Here is a tiny trained network, its code and every weight. The questions are about switching its units off for an input and a class, where a switched-off unit gives its printed mean instead of its output.

import numpy as np


def w(rows, s, z=0):
    codes = np.array(rows[::2]) - 128.0
    scale = np.full(codes.shape[1], s)
    scale[-1] = z or s
    return codes * scale


def f(y):
    return np.maximum(y, 0)


def log_softmax(a):
    a = a - a.max(-1, keepdims=True)
    return a - np.log(np.exp(a).sum(-1, keepdims=True))


def net(x, mask):
    res = np.array(x, float).reshape(1, 6) / 4 @ E
    y = f(res @ A[0][:, :-1].T + A[0][:, -1])
    res = res + np.where(mask, y, B[0][:, -1]) @ B[0][:, :-1]
    return log_softmax(res[-1] @ U[:, :-1].T + U[:, -1])


A, B = {}, {}
E = w([
[174,206,175,113,131],'x0',
[63,220,161,80,115],'x1',
[72,160,180,96,103],'x2',
[181,197,33,151,46],'x3',
[137,164,82,69,181],'x4',
[18,165,71,253,189],'x5',
],0.0044)
A[0] = w([
[160,128,136,140,89,246],'n1',
[130,146,75,143,132,195],'n2',
[138,157,106,140,116,129],'n3',
[175,84,99,134,166,85],'n4',
[182,120,122,144,64,240],'n5',
[146,108,117,130,146,83],'n6',
[155,108,95,90,102,201],'n7',
[99,80,155,146,175,100],'n8',
[110,154,147,101,119,199],'n9',
[125,163,156,7,153,253],'n10',
[136,106,107,119,146,182],'n11',
[149,96,91,139,145,169],'n12',
[125,139,93,137,128,185],'n13',
[170,219,152,131,149,201],'n14',
[137,129,136,126,132,160],'n15',
[180,116,145,106,125,203],'n16',
[202,107,154,104,134,182],'n17',
[127,124,123,131,135,167],'n18',
[97,164,152,109,105,136],'n19',
[139,171,18,156,130,218],'n20',
[114,114,159,163,148,90],'n21',
[152,109,96,91,99,186],'n22',
[135,193,129,150,144,131],'n23',
[132,156,121,142,120,118],'n24',
[94,140,120,144,119,148],'n25',
],0.016,0.0019)
B[0] = w([
[93,152,162,89,101,191],'n1',
[99,152,120,183,151,192],'n2',
[129,154,99,167,131,168],'n3',
[157,11,110,133,131,189],'n4',
[94,180,200,74,97,224],'n5',
[137,79,115,127,127,150],'n6',
[149,155,195,137,87,196],'n7',
[127,113,199,231,148,194],'n8',
[190,133,127,98,159,176],'n9',
[252,171,75,49,110,245],'n10',
[147,75,143,153,102,164],'n11',
[160,56,165,129,146,186],'n12',
[108,148,124,165,134,172],'n13',
[165,159,82,182,15,210],'n14',
[126,134,130,129,116,141],'n15',
[148,175,161,143,77,196],'n16',
[140,197,186,138,71,212],'n17',
[128,121,134,141,119,143],'n18',
[196,128,124,80,181,178],'n19',
[73,169,100,241,201,254],'n20',
[76,134,148,161,104,164],'n21',
[146,155,191,136,87,192],'n22',
[152,159,93,156,57,181],'n23',
[141,146,102,144,116,156],'n24',
[119,183,149,123,126,170],'n25',
],0.03,0.0066)
U = w([
[190,150,146,48,49,201],'0',
[162,106,77,1,196,6],'1',
[42,144,187,159,140,241],'2',
[131,25,100,139,191,12],'3',
[125,167,32,155,146,122],'4',
[29,111,97,8,124,22],'5',
],0.0056,0.0011)

Each question gives the input, the list of numbers given to net, and the class t.
The units are the neurons (one row each of A and B). Each row of codes is followed by its name. A weight is (code - 128) times the scale printed after its matrix; where a second scale follows, it is the last column's (A, B and U).
mask holds one flag per neuron, in row order. A switched-off neuron (its flag False) gives its mean, the last column of its row in B, instead of its output. The means were averaged over made-up inputs and are rounded, as every weight is.
A unit's drop is (log p(t) with every unit on - log p(t) with that unit switched off) / (log p(t) with every unit on - log p(t) with every unit switched off).
The circuit of an input: a set's keep is (log p(t) with only the set's units on - log p(t) with every unit switched off) / (log p(t) with every unit on - log p(t) with every unit switched off). Starting from the 12 units with the biggest drops (on a tie, the unit counted first), units are removed one at a time, each time the one whose removal leaves the highest keep (on an exact tie, the one counted first), for as long as the keep stays at least 0.8.
units of the circuit, in order: the units of the circuit, biggest drop first
most important unit: the unit with the biggest drop
top k neurons: the k neurons with the biggest drops, biggest first
drop of u: that unit's drop, to one decimal
input [-6,2,1,4,4,-2], class 4: most important unit : n20
input [-4,-7,-4,4,5,8], class 3: units of the circuit, in order : n4, n12
input [-7,-1,0,-2,-7,0], class 2: top 2 neurons : n10, n8
input [-7,-7,5,-6,-3,-2], class 3: top 2 neurons : n5, n4
input [0,0,-5,-7,-1,0], class 2: top 2 neurons : n10, n8
input [2,8,-7,-1,-4,7], class 4: top 2 neurons : n5, n23
input [-1,-4,0,8,-4,7], class 2: top 3 neurons : n10, n14, n5
input [8,-5,-5,-1,-3,2], class 2: top 3 neurons : n10, n19, n9
input [-3,2,-2,-8,1,1], class 3: top 2 neurons : n5, n17
input [-8,-4,-4,-5,-8,6], class 3: drop of n12 : 0.2
input [7,-6,-8,-6,5,5], class 3: drop of n4 : 0.2
input [2,-3,-7,5,1,6], class 4: drop of n22 : 0.1
